Here is a tiny trained network, its code and every weight. The questions are about switching its units off for an input and a class, where a switched-off unit gives its printed mean instead of its output.

import numpy as np


def w(rows, s, z=0):
    codes = np.array(rows[::2]) - 128.0
    scale = np.full(codes.shape[1], s)
    scale[-1] = z or s
    return codes * scale


def f(y):
    return np.maximum(y, 0)


def log_softmax(a):
    a = a - a.max(-1, keepdims=True)
    return a - np.log(np.exp(a).sum(-1, keepdims=True))


def net(x, mask):
    res = np.array(x, float).reshape(1, 7) / 4 @ E
    y = f(res @ A[0][:, :-1].T + A[0][:, -1])
    res = res + np.where(mask, y, B[0][:, -1]) @ B[0][:, :-1]
    return log_softmax(res[-1] @ U[:, :-1].T + U[:, -1])


A, B = {}, {}
E = w([
[132,154,157,128,134,101,77,195,139],'x0',
[254,100,18,127,141,122,136,136,152],'x1',
[187,173,142,132,76,125,98,166,236],'x2',
[114,141,61,131,154,211,177,180,126],'x3',
[132,173,165,153,180,91,120,201,147],'x4',
[168,31,154,29,161,139,207,173,111],'x5',
[173,83,206,218,188,95,117,108,156],'x6',
],0.0085)
A[0] = w([
[110,149,155,157,144,101,101,120,138,60],'N0',
[100,203,187,179,138,82,33,148,143,168],'N1',
[98,126,147,68,148,148,163,216,108,108],'N2',
[112,152,74,204,192,182,147,172,108,96],'N3',
[48,209,103,104,92,175,142,129,98,125],'N4',
[125,107,154,85,99,110,95,132,139,43],'N5',
[160,118,107,126,128,135,145,173,198,130],'N6',
[117,186,184,175,117,93,50,128,142,170],'N7',
[112,176,160,156,140,88,80,140,149,102],'N8',
[98,117,164,66,148,130,167,194,96,121],'N9',
[166,120,56,113,114,120,137,139,118,131],'N10',
[164,113,42,85,122,137,136,133,134,121],'N11',
[165,72,153,161,200,88,169,99,119,122],'N12',
[163,111,102,99,115,156,160,113,131,3],'N13',
[157,147,115,108,131,141,167,149,194,89],'N14',
[98,114,160,72,159,136,149,212,98,144],'N15',
[87,143,167,140,135,144,129,124,140,99],'N16',
[120,122,113,120,101,144,151,69,86,114],'N17',
[91,119,98,113,100,162,146,56,89,160],'N18',
[170,123,107,94,117,121,158,168,178,201],'N19',
[155,140,94,161,108,101,104,71,139,69],'N20',
[181,136,112,119,125,150,148,178,202,124],'N21',
[119,128,140,91,145,122,152,178,114,94],'N22',
[173,145,114,113,127,148,155,166,220,119],'N23',
[103,122,104,104,88,154,143,65,97,110],'N24',
[94,106,109,97,85,166,141,57,104,72],'N25',
[188,116,4,82,129,118,122,131,100,141],'N26',
[162,70,162,148,193,100,167,99,111,115],'N27',
],0.011,0.0037)
B[0] = w([
[120,160,117,141,111,102,99,157,162,169],'N0',
[116,178,135,160,76,89,6,171,241,252],'N1',
[121,67,181,100,93,109,167,184,112,204],'N2',
[107,166,31,180,174,111,189,66,2,193],'N3',
[57,188,99,98,221,71,191,68,96,221],'N4',
[124,124,115,155,165,159,150,118,106,148],'N5',
[180,151,114,180,101,177,101,161,130,185],'N6',
[128,145,147,142,99,114,31,178,209,233],'N7',
[128,166,122,144,85,97,32,153,219,196],'N8',
[111,27,184,78,103,112,168,163,113,203],'N9',
[119,162,85,180,122,113,164,155,89,188],'N10',
[113,170,86,174,130,93,152,197,107,203],'N11',
[117,31,194,69,179,177,137,83,119,206],'N12',
[138,139,134,167,94,127,108,192,146,162],'N13',
[156,140,139,171,99,158,129,195,138,170],'N14',
[128,15,189,67,105,136,176,174,96,207],'N15',
[128,166,105,160,128,94,160,169,117,166],'N16',
[64,114,166,92,126,70,110,150,163,182],'N17',
[49,131,161,102,167,43,113,128,186,209],'N18',
[177,147,87,182,76,184,123,189,110,200],'N19',
[103,65,174,98,135,101,174,158,99,171],'N20',
[189,153,103,195,80,204,110,203,147,196],'N21',
[129,71,146,117,113,135,154,149,133,169],'N22',
[158,153,134,192,100,192,112,199,129,195],'N23',
[70,129,166,90,164,47,100,128,175,191],'N24',
[72,143,157,92,146,72,92,128,191,192],'N25',
[96,176,42,223,122,90,180,211,30,232],'N26',
[135,29,199,70,168,180,126,88,142,201],'N27',
],0.0082,0.012)
U = w([
[195,212,92,16,92,182,120,39,103,32],'0',
[84,94,223,58,140,101,79,90,223,139],'1',
[176,186,41,176,78,82,69,70,92,4],'2',
[226,61,164,102,184,246,159,2,76,143],'3',
[128,225,98,31,153,108,179,26,145,2],'4',
[182,209,114,208,43,151,62,202,187,120],'5',
[130,73,152,115,102,138,213,188,55,185],'6',
[67,247,37,165,180,93,172,104,71,203],'7',
],0.0077,0.0041)

Each question gives the input, the list of numbers given to net, and the class t.
The units are the neurons (one row each of A and B). Each row of codes is followed by its name. A weight is (code - 128) times the scale printed after its matrix; where a second scale follows, it is the last column's (A, B and U).
mask holds one flag per neuron, in row order. A switched-off neuron (its flag False) gives its mean, the last column of its row in B, instead of its output. The means were averaged over made-up inputs and are rounded, as every weight is.
A unit's drop is (log p(t) with every unit on - log p(t) with that unit switched off) / (log p(t) with every unit on - log p(t) with every unit switched off).
The circuit of an input: a set's keep is (log p(t) with only the set's units on - log p(t) with every unit switched off) / (log p(t) with every unit on - log p(t) with every unit switched off). Starting from the 12 units with the biggest drops (on a tie, the unit counted first), units are removed one at a time, each time the one whose removal leaves the highest keep (on an exact tie, the one counted first), for as long as the keep stays at least 0.8.
circuit, biggest first: the units of the circuit, biggest drop first
unit that matters most: the unit with the biggest drop
top k neurons: the k neurons with the biggest drops, biggest first
drop when u is switched off: that unit's drop, to one decimal
input [4,3,-6,6,0,1,-8], class 7: unit that matters most	N4
input [-8,-2,-3,2,-5,-7,1], class 1: top 2 neurons	[N26; N18]
input [4,-4,2,7,8,4,5], class 6: top 2 neurons	[N15; N9]
input [-3,-5,-4,3,-3,8,-5], class 1: top 2 neurons	[N25; N18]
input [-2,8,-5,7,3,2,-4], class 7: top 2 neurons	[N26; N3]
input [2,3,1,5,0,3,6], class 6: top 2 neurons	[N1; N7]
input [-6,7,-3,2,-2,0,3], class 7: top 4 neurons	[N26; N15; N9; N2]
input [0,0,3,-7,3,6,1], class 6: top 4 neurons	[N1; N18; N25; N24]
input [-2,5,-7,6,4,-4,5], class 7: top 2 neurons	[N3; N15]
input [5,7,-6,6,3,-1,7], class 3: top 2 neurons	[N12; N27]
input [-5,7,4,8,0,-7,-2], class 7: drop when N3 is switched off	0.5
input [4,3,4,-8,-5,5,3], class 3: drop when N1 is switched off	0.2
input [-4,-7,2,-1,-6,-5,7], class 1: drop when N19 is switched off	0.3
input [6,-5,1,6,8,5,6], class 6: circuit, biggest first	[N15]
input [-7,0,-5,-3,2,-6,-3], class 1: drop when N26 is switched off	0.6
